Below is a small trained network, with its code and all its weights. Each question gives an input and a class and asks what happens when units are switched off, that is, made to give their printed mean instead of their output.

import numpy as np


def w(rows, s, z=0):
    codes = np.array(rows[::2]) - 128.0
    scale = np.full(codes.shape[1], s)
    scale[-1] = z or s
    return codes * scale


def f(y):
    return y / 2 * (1 + np.tanh(0.7978845608 * (y + 0.044715 * y**3)))


def log_softmax(a):
    a = a - a.max(-1, keepdims=True)
    return a - np.log(np.exp(a).sum(-1, keepdims=True))


def net(x, mask):
    res = np.array(x, float).reshape(1, 4) / 4 @ E
    y = f(res @ A[0][:, :-1].T + A[0][:, -1])
    res = res + np.where(mask, y, B[0][:, -1]) @ B[0][:, :-1]
    return log_softmax(res[-1] @ U[:, :-1].T + U[:, -1])


A, B = {}, {}
E = w([
[59,168,77,49,208],'x0',
[15,50,127,181,111],'x1',
[129,128,128,127,129],'x2',
[132,89,239,4,118],'x3',
],0.012)
A[0] = w([
[49,51,177,158,100,12],'neuron 1',
[51,44,141,143,99,88],'neuron 2',
[93,81,209,49,129,41],'neuron 3',
[218,215,122,128,221,47],'neuron 4',
[195,158,168,116,178,152],'neuron 5',
[74,140,214,95,161,181],'neuron 6',
[170,165,42,183,90,45],'neuron 7',
[122,120,114,175,4,56],'neuron 8',
[63,146,55,153,188,108],'neuron 9',
[157,128,181,220,1,186],'neuron 10',
[76,147,64,34,210,178],'neuron 11',
[172,177,68,240,169,80],'neuron 12',
[66,154,50,171,142,97],'neuron 13',
[198,73,153,124,68,122],'neuron 14',
[153,143,132,76,70,168],'neuron 15',
[179,98,63,145,140,133],'neuron 16',
[206,196,227,124,56,80],'neuron 17',
[12,129,70,164,151,86],'neuron 18',
[99,166,91,49,146,51],'neuron 19',
[149,174,94,198,111,147],'neuron 20',
[39,109,21,172,179,111],'neuron 21',
[222,237,128,115,191,118],'neuron 22',
[49,44,99,144,178,130],'neuron 23',
],0.011)
B[0] = w([
[77,199,62,13,48,177],'neuron 1',
[42,205,29,119,147,196],'neuron 2',
[9,166,49,208,218,193],'neuron 3',
[59,113,83,194,199,188],'neuron 4',
[172,93,138,91,41,193],'neuron 5',
[109,151,100,79,80,207],'neuron 6',
[106,187,136,43,50,178],'neuron 7',
[31,131,43,198,185,168],'neuron 8',
[180,89,157,128,109,200],'neuron 9',
[78,243,56,105,119,254],'neuron 10',
[71,172,71,164,184,244],'neuron 11',
[47,161,83,53,80,213],'neuron 12',
[176,105,193,157,177,198],'neuron 13',
[192,88,192,125,163,189],'neuron 14',
[160,36,194,85,91,182],'neuron 15',
[74,171,112,164,152,161],'neuron 16',
[181,27,166,89,78,203],'neuron 17',
[188,96,177,152,185,210],'neuron 18',
[136,142,64,50,27,163],'neuron 19',
[47,168,68,135,152,197],'neuron 20',
[205,64,209,147,151,233],'neuron 21',
[40,172,45,136,109,223],'neuron 22',
[176,103,165,161,166,210],'neuron 23',
],0.011,0.015)
U = w([
[97,203,93,2,65,252],'0',
[44,161,73,234,173,68],'1',
[249,6,235,47,84,90],'2',
],0.0096,0.002)

Each question gives the input, the list of numbers given to net, and the class t.
The units are the neurons (one row each of A and B). Each row of codes is followed by its name. A weight is (code - 128) times the scale printed after its matrix; where a second scale follows, it is the last column's (A, B and U).
mask holds one flag per neuron, in row order. A switched-off neuron (its flag False) gives its mean, the last column of its row in B, instead of its output. The means were averaged over made-up inputs and are rounded, as every weight is.
A unit's drop is (log p(t) with every unit on - log p(t) with that unit switched off) / (log p(t) with every unit on - log p(t) with every unit switched off).
most important unit: the unit with the biggest drop
top k neurons: the k neurons with the biggest drops, biggest first
drop when u is switched off: that unit's drop, to one decimal
input [8,-5,-7,-1], class 1: top 2 neurons -> neuron 11; neuron 4
input [-1,-4,6,-7], class 0: most important unit -> neuron 7
input [-2,5,7,2], class 0: top 2 neurons -> neuron 1; neuron 11
input [7,3,-5,5], class 1: top 2 neurons -> neuron 3; neuron 11
input [-7,0,0,0], class 0: top 3 neurons -> neuron 10; neuron 3; neuron 11
input [-6,0,-8,4], class 2: top 2 neurons -> neuron 17; neuron 14
input [7,-5,-8,-1], class 1: top 2 neurons -> neuron 4; neuron 11
input [-8,2,-7,1], class 0: top 3 neurons -> neuron 3; neuron 10; neuron 11
input [0,-7,-3,-7], class 0: top 3 neurons -> neuron 7; neuron 12; neuron 3
input [-8,8,-7,4], class 0: top 2 neurons -> neuron 1; neuron 10
input [8,4,-1,8], class 1: drop when neuron 11 is switched off -> 0.3
input [6,3,-8,-4], class 2: drop when neuron 1 is switched off -> 0.0
input [-8,7,8,1], class 0: drop when neuron 7 is switched off -> -0.1
input [1,8,3,-3], class 2: most important unit -> neuron 21
